Here is a tiny trained network, its code and every weight. The questions are about switching its units off for an input and a target symbol, where a switched-off unit gives its printed mean instead of its output.

import numpy as np


def w(rows, s, z=0):
    codes = np.array(rows[::2]) - 128.0
    scale = np.full(codes.shape[1], s)
    scale[-1] = z or s
    return codes * scale


def f(y):
    return np.maximum(y, 0)


def softmax(a):
    e = np.exp(a - a.max(-1, keepdims=True))
    return e / e.sum(-1, keepdims=True)


def log_softmax(a):
    a = a - a.max(-1, keepdims=True)
    return a - np.log(np.exp(a).sum(-1, keepdims=True))


def net(x, mask):
    ids = ['αβεητφω'.index(c) for c in x.split()]
    T = len(ids)
    res = E[ids] + P[:T]
    q, k, v = (res @ M[0].T for M in (Q, K, V))
    z = softmax(np.where(np.tri(T) > 0, q @ k.T / 4**0.5, -1e9)) @ v
    res = res + np.where(mask[0], z, O[0][:, -1]) @ O[0][:, :-1]
    y = f(res @ A[0][:, :-1].T + A[0][:, -1])
    res = res + np.where(mask[1:9], y, B[0][:, -1]) @ B[0][:, :-1]
    return log_softmax(res[-1] @ U[:, :-1].T + U[:, -1])


Q, K, V, O, A, B = {}, {}, {}, {}, {}, {}
E = w([
[121,186,165,106,143,156,175],'α',
[152,158,87,160,183,101,162],'β',
[132,77,117,140,100,205,168],'ε',
[72,154,59,122,30,89,76],'η',
[91,7,83,131,122,84,114],'τ',
[201,81,160,63,119,101,127],'φ',
[183,68,35,109,154,170,93],'ω',
],0.02)
P = w([
[102,145,159,107,151,116,150],'0',
[99,133,165,101,168,118,150],'1',
[182,210,93,101,49,98,184],'2',
[120,104,158,122,154,144,107],'3',
[142,150,168,157,122,146,112],'4',
[211,176,92,123,65,136,142],'5',
[142,78,155,140,143,176,64],'6',
[172,128,180,175,110,169,72],'7',
[245,145,93,153,75,170,98],'8',
[115,92,159,101,175,146,111],'9',
],0.013)
Q[0] = w([
[252,171,43,94,10,120,216],'h0',
[191,180,70,205,35,174,204],'h0',
[103,142,159,145,97,91,109],'h0',
[135,154,29,89,104,231,122],'h0',
],0.019)
K[0] = w([
[185,72,142,130,100,138,4],'h0',
[168,84,150,182,50,149,86],'h0',
[111,148,148,149,138,102,105],'h0',
[106,87,139,64,77,187,66],'h0',
],0.024)
V[0] = w([
[92,164,104,120,85,189,254],'h0',
[4,114,55,160,76,112,124],'h0',
[162,130,194,137,111,5,162],'h0',
[112,236,71,28,181,128,34],'h0',
],0.0095)
O[0] = w([
[118,27,87,156,227,232,141,108],'h0',
[167,39,1,211,40,254,36,105],'h0',
[170,48,213,199,112,89,12,3],'h0',
[194,225,121,20,139,166,42,158],'h0',
],0.007,0.0059)
A[0] = w([
[5,125,125,89,174,123,71,143],'n0',
[73,131,190,86,114,163,107,172],'n1',
[95,176,148,180,62,118,156,34],'n2',
[66,190,174,200,161,184,93,83],'n3',
[137,125,74,123,116,104,183,2],'n4',
[63,164,107,116,109,76,57,91],'n5',
[170,95,101,91,163,164,77,105],'n6',
[116,120,90,149,212,86,62,96],'n7',
],0.014,0.0049)
B[0] = w([
[128,128,136,162,40,123,82,184],'n0',
[124,73,128,168,166,159,119,168],'n1',
[140,77,101,104,153,108,83,180],'n2',
[114,173,160,113,142,83,50,162],'n3',
[77,109,138,125,98,152,125,241],'n4',
[150,145,164,130,145,146,185,191],'n5',
[133,142,185,106,88,89,160,254],'n6',
[133,139,2,147,172,149,138,195],'n7',
],0.016,0.0081)
U = w([
[110,190,194,168,139,153,83,187],'α',
[254,203,115,216,190,155,202,251],'β',
[134,137,176,198,139,156,254,111],'ε',
[248,211,179,228,78,190,183,92],'η',
[137,96,108,158,68,46,103,95],'τ',
[244,99,204,148,159,55,229,108],'φ',
[65,167,121,12,101,82,130,141],'ω',
],0.0042,0.0025)

Each question gives the input, a string of symbols that net reads in full, and the target symbol t.
The units are the heads (4 rows each of Q, K, V and O) and the neurons (one row each of A and B). Each row of codes is followed by its name. A weight is (code - 128) times the scale printed after its matrix; where a second scale follows, it is the last column's (O, A, B and U).
mask holds one flag per unit, heads first, then neurons. A switched-off unit (its flag False) gives its mean, the last column of its rows in O or B, instead of its output. The means were averaged over made-up inputs and are rounded, as every weight is.
A unit's drop is (log p(t) with every unit on - log p(t) with that unit switched off) / (log p(t) with every unit on - log p(t) with every unit switched off).
The circuit of an input: a set's keep is (log p(t) with only the set's units on - log p(t) with every unit switched off) / (log p(t) with every unit on - log p(t) with every unit switched off). Starting from all 9 units, units are removed one at a time, each time the one whose removal leaves the highest keep (on an exact tie, the one counted first), for as long as the keep stays at least 0.8.
circuit, biggest first: the units of the circuit, biggest drop first
top k neurons: the k neurons with the biggest drops, biggest first
drop when u is switched off: that unit's drop, to one decimal
input β α β τ β ε α φ ε, target φ: circuit, biggest first	(h0)
input α α ω η α η, target η: circuit, biggest first	(h0 n5)
input η ω ε, target ω: top 3 neurons	(n4 n2 n5)
input β ε ε ω τ β τ β η α, target α: circuit, biggest first	(n3 h0 n1)
input τ φ η τ ω φ τ η β α, target α: top 2 neurons	(n3 n0)
input ε φ β ω ω β β ω τ, target ω: top 2 neurons	(n4 n1)
input τ β ω β τ ε, target τ: top 2 neurons	(n2 n5)
input η β ε, target η: top 2 neurons	(n6 n2)
input ω η τ ω τ ω α ε α, target ε: drop when h0 is switched off	1.2
input η τ φ τ β ω φ τ τ, target φ: drop when n0 is switched off	0.1
input φ β τ, target φ: drop when h0 is switched off	1.3
input ε φ ω ω β φ φ τ β, target φ: drop when n4 is switched off	0.0
